Facts:
bagri dronul:klaplu getoste:rupla brugrodon:536
bagril dronul:skibal brugrodon:277
baklis dronul:vugi getoste:drafladak brugrodon:536
begrun getoste:sekal brugrodon:277
beplir dronul:grize getoste:drebrile brugrodon:909 tregre:vilas,baklis,biskugel,skastis
beplol brugrodon:277
betra getoste:dratron brugrodon:277 tregre:klires,stutrone
betram brugrodon:909
biskugel dronul:ritribel brugrodon:277
brafla dronul:biskugel getoste:puplar brugrodon:277
branul brugrodon:277 tregre:vakeplam,voplik,plitur,skastis
braplol getoste:plefus brugrodon:277
bretim getoste:duplim brugrodon:277 tregre:klaplu,klires,drofluri
brifares brugrodon:277 tregre:rarel,duplim,baklis,plugin
bripeku dronul:dostem getoste:baklis brugrodon:909
broplebre brugrodon:909
brukis dronul:fariku getoste:nasedrik brugrodon:277
brulun dronul:graflunon getoste:festi brugrodon:277
burom getoste:todol brugrodon:909
danam getoste:klires brugrodon:277
didruklon brugrodon:909
ditek brugrodon:536 tregre:brafla,segi
dobim brugrodon:277
donapu getoste:biskugel brugrodon:277
dostem getoste:nutol brugrodon:536
drafladak getoste:betram brugrodon:277 tregre:faklu,zaskik
dralum getoste:taflan brugrodon:909
draplal dronul:bripeku brugrodon:277
dratron getoste:penus brugrodon:277
drebrile dronul:fakur brugrodon:277
drestul getoste:voplik brugrodon:909
dridri dronul:dobim getoste:nupan brugrodon:277
drifle dronul:zerus getoste:faklu brugrodon:909 tregre:gove,begrun
drofluri dronul:sogri getoste:skibal brugrodon:277
drostur dronul:nutol getoste:zibir brugrodon:536
duplim getoste:taklisken brugrodon:277
fadras dronul:sepim brugrodon:909
faklu brugrodon:277
fakur dronul:skora getoste:sonum brugrodon:277
fariku dronul:drofluri getoste:vadu brugrodon:277
festi getoste:danam brugrodon:277
flefler getoste:begrun brugrodon:277
fligus dronul:skastis getoste:klapir brugrodon:277
fugras dronul:tinon brugrodon:909
fusim getoste:donapu brugrodon:277 tregre:vogolam,stomimor,biskugel,ritribel,beplol
gazuro getoste:grize brugrodon:909
geflo dronul:nobes brugrodon:277 tregre:tabo,vilas,sukesum
gera brugrodon:536
gipur dronul:tabo getoste:branul brugrodon:277 tregre:stosas,ritribel,sepim
gove brugrodon:277
graflunon getoste:brukis brugrodon:536
grize dronul:stofligas getoste:fadras brugrodon:909 tregre:todol,festi,brukis
grobuk brugrodon:277 tregre:graflunon
grovo dronul:gipur getoste:zusor brugrodon:536
grute dronul:drafladak getoste:rarel brugrodon:277
keklom dronul:baklis getoste:dridri brugrodon:277
klabras dronul:rizor getoste:setebrin brugrodon:277
klaflu getoste:broplebre brugrodon:909
klapir getoste:rizor brugrodon:277
klaplu getoste:vubren brugrodon:909
klires getoste:drestul brugrodon:277
kloma getoste:plakle brugrodon:909 tregre:festi,drebrile,biskugel,klires,dostem,rupla
kopul dronul:vafi brugrodon:909 tregre:laner,steto,plugin
kuzo getoste:gipur brugrodon:277
ladigra dronul:tubek getoste:stomimor brugrodon:277 tregre:zaskik,vadu
laner dronul:nimol brugrodon:277
letrik dronul:brukis brugrodon:909 tregre:taklisken
lifli dronul:skalak brugrodon:536 tregre:klaflu
matol dronul:replak getoste:zerus brugrodon:277
mezom getoste:grobuk brugrodon:277 tregre:braplol,stigruk,gera,segi,baklis
modek brugrodon:277
mozital brugrodon:277 tregre:klapir,vigre
nasedrik dronul:sonum getoste:vaza brugrodon:277 tregre:laner,betram,raral,klaflu
nebuk dronul:plugin getoste:vigre brugrodon:277 tregre:modek,sodru,skigum,flefler,zibir
nimol brugrodon:909
nobes getoste:fugras brugrodon:536
nogas dronul:plitur getoste:vavu brugrodon:909 tregre:todol,braplol,grute,klabras,dralum
nonu dronul:duplim brugrodon:909
nugigim brugrodon:277 tregre:plakle,fugras,vilas,dobim
nupan getoste:mezom brugrodon:536
nutol getoste:ladigra brugrodon:277 tregre:rugrin,grute,vugi
nutru brugrodon:277
penus dronul:brafla getoste:zaskik brugrodon:909 tregre:festi,duplim
plakle getoste:burom brugrodon:909
plefus brugrodon:277 tregre:tabo,vubren,braplol
plitur dronul:treror getoste:nonu brugrodon:909
plugin dronul:letrik brugrodon:277
puplar brugrodon:277
raplabo getoste:sutis brugrodon:909
raral brugrodon:277
rarel dronul:nasedrik brugrodon:536
raton brugrodon:277
replak dronul:raton getoste:plitur brugrodon:277
ritribel brugrodon:277
rizor brugrodon:277
rugrin dronul:nupan brugrodon:277
rupla getoste:nimol brugrodon:277
segi dronul:modek getoste:sodru brugrodon:277
sekal dronul:rupla brugrodon:277 tregre:fakur,drostur,begrun
sepim dronul:mezom getoste:replak brugrodon:277
setebrin dronul:drebrile brugrodon:536 tregre:gazuro,gove,skifus,treror,dostem
skalak brugrodon:536 tregre:kuzo,drofluri
skastis brugrodon:277
skibal dronul:tukun getoste:skigum brugrodon:277
skifus getoste:drostur brugrodon:277
skigum dronul:broplebre brugrodon:909
skora dronul:rarel getoste:nutru brugrodon:277
sobro getoste:drifle brugrodon:536
sodru dronul:nogas getoste:vogolam brugrodon:536
sogri getoste:fakur brugrodon:909
sonum getoste:mozital brugrodon:277
staski getoste:raton brugrodon:277
steto dronul:vigre brugrodon:277
stigruk dronul:nutru getoste:staski brugrodon:909
stofligas dronul:vaza getoste:matol brugrodon:536
stomimor dronul:truvek getoste:grute brugrodon:277
stosas getoste:laner brugrodon:277
stutrone brugrodon:909
sukesum getoste:sepim brugrodon:277
sukluk dronul:stutrone getoste:raral brugrodon:277 tregre:burom,modek,klapir
suplik brugrodon:277
sutis dronul:segi getoste:draplal brugrodon:277 tregre:flefler,beplol
sutom getoste:nebuk brugrodon:909 tregre:vugi
tabo brugrodon:909
taflan getoste:klabras brugrodon:909
taklisken dronul:vubren brugrodon:909
tatreflu getoste:brulun brugrodon:277
tinon dronul:vavu getoste:bagri brugrodon:277
todol dronul:brulun getoste:vogedel brugrodon:536
toma brugrodon:277 tregre:voplik
treror getoste:sukluk brugrodon:277
trodom getoste:nogas brugrodon:909 tregre:burom
truvek getoste:stutrone brugrodon:909 tregre:skibal,biskugel,ritribel
tubek dronul:nebuk brugrodon:277 tregre:stosas,didruklon,treror
tukun dronul:sutis brugrodon:277
vadu brugrodon:909
vafi getoste:zatu brugrodon:909 tregre:kuzo,vaza
vakeplam brugrodon:909
vavu getoste:gazuro brugrodon:909 tregre:drestul,donapu,nutru
vaza dronul:drestul getoste:tatreflu brugrodon:277
vigre dronul:flefler getoste:beplir brugrodon:277
vilas dronul:bagril brugrodon:277
vogedel getoste:skastis brugrodon:277 tregre:draplal,suplik,treror
vogolam getoste:betra brugrodon:909
voplik getoste:lifli brugrodon:909
vubren dronul:ditek getoste:truvek brugrodon:277
vugi getoste:segi brugrodon:536
zaskik brugrodon:277
zatu getoste:bagril brugrodon:909
zerus getoste:brafla brugrodon:277
zibir brugrodon:277
zibok dronul:sukesum getoste:stofligas brugrodon:909
zogribres getoste:keklom brugrodon:909 tregre:skora,rugrin,fligus,klires,treror
zoklezos getoste:vakeplam brugrodon:277 tregre:tabo,vadu
zoskun brugrodon:277 tregre:dobim
zusor dronul:dralum getoste:fusim brugrodon:909

Known rows:
taflan: [ -4.9  -4.6  -0.6  -0.5   1.7  12.0   7.6 -30.0   5.8  -0.8   4.4   0.7
   2.4  -2.1 -11.0  -0.5  -1.0   6.8   2.3   2.4  10.0  -5.1   4.8   7.8
   1.4  -0.2   1.2]
penus: [ 1.4 -7.0 -0.9 -7.1 -1.4  0.0 10.8 10.0 15.3  5.0  6.3  2.2  0.4  0.5
 -1.6 -1.2  3.3  6.6  1.3  3.5 13.5 -4.1 -1.6  8.8 -4.9  2.6 -0.2]
plakle: [ -5.3  -4.0  -0.3  -2.1   4.7  11.9  10.4 -34.4   3.2  -1.8   4.1   1.4
   2.4  -2.0 -11.9   1.2  -1.5   5.6   2.6   3.4   9.9  -4.6   3.4  10.1
   1.2  -0.9   0.6]
sogri: [ -5.3  -6.1  -1.3  -0.6   1.8  13.1   6.9 -33.3   6.6   0.1   5.0  -0.3
   3.2  -1.4 -10.7  -0.3  -1.5   5.8   1.3   3.1   9.4  -4.7   4.8   7.3
   2.3   0.9   1.5]
geflo: [  3.3   0.1   2.6  -0.7  -0.5 -11.5   1.0  32.7   3.1   2.4  -1.9   0.8
  -3.3   6.5   3.9   2.8   2.7  -0.8   0.3   4.2   0.3   6.2  -1.1   0.6
   5.0   4.3  -0.4]
zoskun: [ 0.0  4.4  1.5  1.4  4.4  1.9 -4.8 -4.7 -1.0 -1.2 -3.1 -0.8 -0.4  2.1
 -0.1  0.4 -2.6 -0.1 -2.3 -2.2  2.0  6.0  3.3  1.5  5.8 -0.2  1.0]
begrun: [ -1.7   3.3   0.7   1.9   0.4   4.1  -4.1 -19.4  -2.9  -2.4  -1.2  -1.0
   1.1  -2.4  -1.1  -0.2  -1.1  -1.2  -0.2  -2.7  -4.2   2.0   2.4  -1.5
   0.8  -0.5   1.1]
faklu: [-1.0  2.5 -0.1  3.1  3.1  2.8 -3.3 -8.6 -6.7 -2.9 -3.9 -1.3  0.8  1.3
  0.5  0.2 -2.3 -0.7 -0.5 -0.4 -0.2  1.5  3.3 -1.7  4.4 -0.6  1.2]
drafladak: [ -0.7   4.8   2.4   1.2   0.5   0.6  -5.2 -21.4   1.6  -1.4  -1.3  -0.6
   0.2  -0.6  -3.2   1.4  -0.4  -0.6  -0.5  -2.6  -2.8   7.1   4.9   1.6
   4.2   1.4   0.3]
plitur: [-1.4 -9.4 -1.2 -3.7 -4.1  0.2 12.8  9.4  7.3  2.7  6.1  2.2 -0.7 -0.2
 -5.9 -0.4  2.9  5.1  3.2  5.5  9.7 -9.9 -2.9  5.8 -3.4  1.2 -1.0]
segi: [ 4.1  1.9  0.9 -3.4 -2.7 -8.5  3.1 32.1  6.3 -2.0 -3.2  0.5 -3.7 -3.4
 -4.9 -0.4  6.2 -3.0  2.4  5.9 -0.5 -2.5 -3.5 -7.8 -4.9 -1.7  2.3]
nobes: [  0.8  10.7   1.2   5.1   0.7  -0.5 -12.0  -3.7  -7.5  -3.5  -6.0  -2.4
   0.8  -0.6   6.4   1.1  -2.0  -9.0  -1.0  -4.9 -18.0   8.8   0.9  -9.8
  -2.1  -2.5   0.3]
taklisken: [ -0.4 -10.7  -2.3  -3.1  -1.7  -0.8  11.6  12.5   3.7   2.5   3.1   1.5
  -1.3   2.3  -3.7  -0.9   1.4   6.2   1.5   6.0  14.2 -10.7  -1.6   6.2
  -0.8   0.8  -1.1]
fadras: [ -0.4 -11.1  -2.4  -2.6  -1.6  -1.0  12.3  16.4   3.9   2.4   3.7   1.8
  -0.7   2.6  -3.2  -1.0   1.7   6.3   2.0   6.5  13.4 -11.6  -1.8   5.2
  -0.2   1.2  -1.0]
rugrin: [ 4.1 -1.9 -2.0 -0.3 -1.9 -9.8 -0.1 15.5 -5.5  0.7 -1.8  0.4 -0.2  1.3
  5.7 -0.4  1.1 -1.1 -0.7  1.8 -2.1 -3.5 -2.9 -3.9 -1.3  1.0 -1.2]
tinon: [ 1.3 -1.7 -0.2 -0.9 -4.4 -7.0  1.0 20.7 -1.2  1.5  0.8  0.8 -1.8 -0.1
  3.8  0.2  3.0 -3.1  1.2  0.6 -5.2 -2.1 -5.2 -4.0 -3.5  1.1 -0.6]
klaplu: [ -3.5  -4.5  -0.9  -0.3   1.7  11.8   7.3 -32.6   5.0  -1.1   4.4   0.9
   4.1  -2.7 -10.4  -0.9  -1.0   7.6   2.1   2.1   9.6  -5.2   4.9   7.9
   1.1   0.0   0.9]
sobro: [  0.6  10.7   1.3   5.1   0.5  -0.5 -12.4  -1.7  -8.0  -3.3  -6.0  -2.4
   0.4  -1.0   6.1   1.2  -1.6  -8.9  -1.0  -5.4 -18.0   9.1   0.8 -10.1
  -2.2  -2.0   0.7]
setebrin: [  9.9   7.0  -1.3   1.3  -2.3 -18.7 -11.6  26.6  -8.8   1.1  -5.6   0.3
  -0.9   2.1  18.3   0.0  -0.1  -6.0  -2.8  -5.4 -13.7   5.3  -3.7  -8.5
  -5.9   0.0  -4.2]

Rows:
No name comes twice in this set of rows, the named rows included.
[-0.3  5.2  2.3  1.5  4.6  2.4 -3.5  2.7  0.4 -0.8 -2.7 -0.6 -0.5  3.2
  0.3  1.0 -2.4  0.1 -1.7 -0.8  1.2  7.6  3.0  1.5  6.6  0.1  1.6] => nugigim
[ 1.6 -7.5 -0.5 -5.0 -3.6 -3.0 11.1 12.4 13.5  4.7  7.8  3.5 -0.3  0.1
 -6.2 -0.6  2.9  7.4  1.5  3.7 11.4 -6.4 -2.1  8.6 -2.4  1.3 -1.5] => grize
[ 0.8 -9.6 -1.4 -4.5 -0.7 -2.1  9.8 10.7  8.8  3.7  3.9  1.4 -3.1  2.8
 -4.3 -0.8  1.1  6.5  0.0  4.3 16.4 -7.3 -0.9  8.7  1.3  1.0 -2.1] => kopul
[ -2.2   4.0  -0.3   0.3   1.6   6.1  -3.3 -18.2  -0.9  -1.8  -2.9  -1.3
   2.7  -1.0   2.3  -0.5   0.5  -2.6   1.4  -2.9  -2.3   2.8   3.4  -2.7
  -1.2   0.5   3.1] => dratron
[ -0.7 -17.0  -5.9  -6.1   0.1  -0.9   8.1 -11.9  13.5   7.8   8.1  -2.2
   1.4   6.1  -3.7   0.3  -0.7   2.0  -6.0   9.3   9.2  -6.0  -0.8   4.9
   3.3   6.6  -1.9] => letrik
[  1.7   4.5  -0.9   1.7   0.8   2.2  -5.1 -27.3  -4.0  -2.8  -0.4  -0.2
   4.6  -4.1  -0.1  -0.8  -1.7   0.8  -0.8  -2.7  -5.0   2.4   3.9  -1.3
  -1.1  -0.4   0.6] => treror
[  1.4  -1.1  -0.1   1.3  -3.4  -8.7   1.5  34.1 -12.7   2.8  -1.2   3.2
  -1.4   4.0  17.4  -0.6   0.9   0.1   3.3  -5.4  -0.7  -3.8  -6.1   1.0
  -3.7   0.8  -3.0] => drebrile
[ -0.8  -0.7   1.8   0.9  -7.7  -8.0   1.1  24.6 -13.5   3.5   1.1   4.2
  -2.0   2.0  18.1  -0.1   2.5   0.1   6.6 -10.5  -3.7  -2.4  -6.3   3.9
  -6.8   2.2  -4.2] => fakur
[  6.4   5.6   0.4   0.8  -2.0 -15.8 -11.9  35.3  -4.9   1.0  -6.8  -1.6
  -5.8   3.3  12.5   0.6   0.5  -8.8  -3.5  -3.4 -11.3   7.1  -4.3  -9.1
  -2.7  -0.8  -3.3] => lifli
[ 3.4 -2.2 -1.3 -0.4 -1.9 -9.4  1.1 24.3 -5.8  1.0 -1.9  0.3 -1.1  1.9
  6.6 -0.3  1.5 -1.9 -0.1  1.9 -1.2 -3.9 -3.7 -4.3 -1.6  0.8 -1.4] => draplal
[  3.8   6.8   1.6   1.5  -3.3 -11.4  -6.7  42.5  -3.4   1.6  -3.4  -0.1
  -3.3   2.1  11.2   1.8   2.4 -10.6  -0.2  -2.3 -19.1   6.3  -7.4 -11.7
  -6.4  -0.4  -1.4] => baklis

The same nodes again, as new rows of numbers:
Known rows:
tatreflu: [  1.4  18.5   6.5 -30.6  -4.6   3.7 -18.5 -15.3   7.8 -31.3   6.5  18.9
  15.0   0.9]
sutis: [-12.9  -1.7  -5.1 -21.0  -6.6   6.9  13.0 -19.8  12.5  14.2  -0.4   4.7
   6.5 -24.6]
drifle: [  4.9 -11.4  -6.9   2.6  29.7 -27.5  14.6   3.5 -17.9   1.0 -10.9  -9.8
   2.3  -5.6]
mezom: [ -9.2  -6.7   7.7  -3.7  -9.3  13.9  -8.3 -18.7  18.3  17.6  27.0  12.9
 -23.9  10.0]
fligus: [-18.5  -7.8 -17.5 -12.0  -4.1 -11.5  -2.5 -18.3  -3.2   1.9 -27.2  -0.6
 -11.9   9.1]
voplik: [ 27.9  10.4  -8.5  34.5  -2.0  -8.1  15.7  17.4  12.1 -15.0   4.7  26.5
  74.5   2.4]
sutom: [ 15.2  -8.4 -10.0   6.3  20.8  -6.5  15.4  11.7 -11.0  -5.7   5.4  -8.3
 -12.5  17.4]
plitur: [ -1.2   5.1  -1.9  22.7   7.5   2.4  12.2  18.6  -8.5 -10.1  14.1  -8.9
   5.7  -1.2]
klapir: [ -7.6   6.9   5.9 -15.5 -20.1  11.8  -0.1 -11.6  10.8  -8.9  -9.9  -1.6
  13.9  -6.2]
ladigra: [-15.7  -9.3  10.7  -3.1  -1.7 -10.4 -14.3 -39.1  -7.7  -1.6   8.6  -0.4
  -5.1   2.6]
sodru: [ 22.4   8.1  -2.3  35.6  24.1   4.0  15.7  28.2 -62.8  -4.1 -17.9 -27.5
  14.4 -35.6]
toma: [-13.3  -3.2   3.2 -13.1  -9.1   4.5  -4.2 -24.0   8.6   6.7   7.6   6.0
  -7.4  -1.6]
ditek: [ 45.0   5.6   0.5  29.7  19.0   6.1  -4.5  32.1 -20.9   8.6  20.3 -10.0
 -29.8 -14.2]
fugras: [ -7.5  -3.2   7.4  28.0   4.7 -22.5  10.0  15.4 -18.8  -6.8   3.9   6.1
  27.8  -9.2]
skastis: [-19.6   0.1   0.2  -1.2 -24.7  14.6  -8.1   8.5  27.7  17.9  12.1  20.6
   9.0  -3.9]
rarel: [ 21.2  -2.9  12.7  44.9  12.9  -7.7  -1.5  42.6 -37.5  13.5   1.7   9.9
  -5.9 -24.7]
gove: [-12.4   2.2  -6.4  -7.7  -6.6   2.3 -11.5  -9.1  17.2   0.0 -14.9  -5.7
  -7.0  11.2]
draplal: [-26.9   3.5  -0.2  -4.7   5.1 -10.6 -16.3 -21.9   8.7  -4.8 -19.6  -9.4
   2.8  -3.8]
nugigim: [-13.4 -14.7   3.1  -7.8  -3.3   0.2  -2.5 -27.0   9.3  11.0  15.5   6.6
 -11.5  -0.3]

Rows:
No name comes twice in this set of rows, the named rows included.
[ -4.7 -10.6  -1.2 -10.0 -10.0   3.8  -1.3 -25.5  -0.4   6.9  13.4   6.6
 -21.1  12.1] => zoklezos
[ -2.1  11.7  11.9  24.9  18.5 -12.9  -5.3   5.4 -18.6 -27.9   4.9 -26.4
  20.3  -6.1] => taklisken
[ 7.9 -2.5 -4.4 -2.0 10.4 -6.9  7.7 40.0 15.9 12.6 -8.4  7.4 12.6  1.6] => stutrone
[ -5.0  -7.7  -2.2 -19.8   2.4   9.1 -13.4 -16.0  32.9  18.1   5.9   0.1
 -35.9  16.2] => nutol
[  5.3 -29.4  -9.3 -26.8 -22.7 -15.1 -57.7 -17.2  -0.2 -18.3  40.1 -23.6
  43.6   8.0] => laner
[ 19.0  -7.4  -7.3  29.7  45.9 -32.9   2.8  17.2 -35.5  23.2 -24.0 -14.2
 -13.9 -39.7] => setebrin
[-24.1  -2.2   0.6  11.1 -18.6  -1.4  -8.0 -19.4 -13.7  -3.8   9.3  12.8
  15.0   0.2] => vilas
[ 34.0 -16.9  -8.9  18.8  15.3 -25.6  27.6  28.0 -62.0  12.2 -23.4   4.7
  -1.6 -26.6] => grovo
[ 49.7 -20.9 -10.9   6.2  10.7 -14.2   1.9  40.2 -40.9  11.5   2.9 -12.0
   4.2 -23.7] => stofligas
[-19.7  -5.0  11.5   1.1 -11.7 -12.8  -5.7 -26.0 -10.8  -4.7  -6.1  10.4
   1.8   3.8] => steto
[ 48.4  12.1  -5.2  22.8  17.1  16.4   9.1  38.6 -30.2  -0.2   5.9 -19.6
 -27.1  -2.5] => nobes
[-16.1 -10.5 -12.9 -25.3  -0.1  -6.6  13.2 -12.7  13.5  29.3  -9.9  13.7
   0.9 -15.7] => gipur
[-22.3  10.4  -5.1  -1.1 -16.4  14.0   4.9  -5.7  12.7  -4.3  -1.5   0.7
  12.4 -11.5] => beplol
[-16.0  -3.0  21.7  -3.3 -26.7 -11.7 -26.3 -12.2  23.7 -11.0   6.4   5.5
  -8.8   1.6] => zaskik
[  8.7 -12.3 -22.2  -2.3  31.5 -11.1  18.7   9.0  -5.1   8.4  -4.6 -14.1
 -19.9   6.0] => zogribres

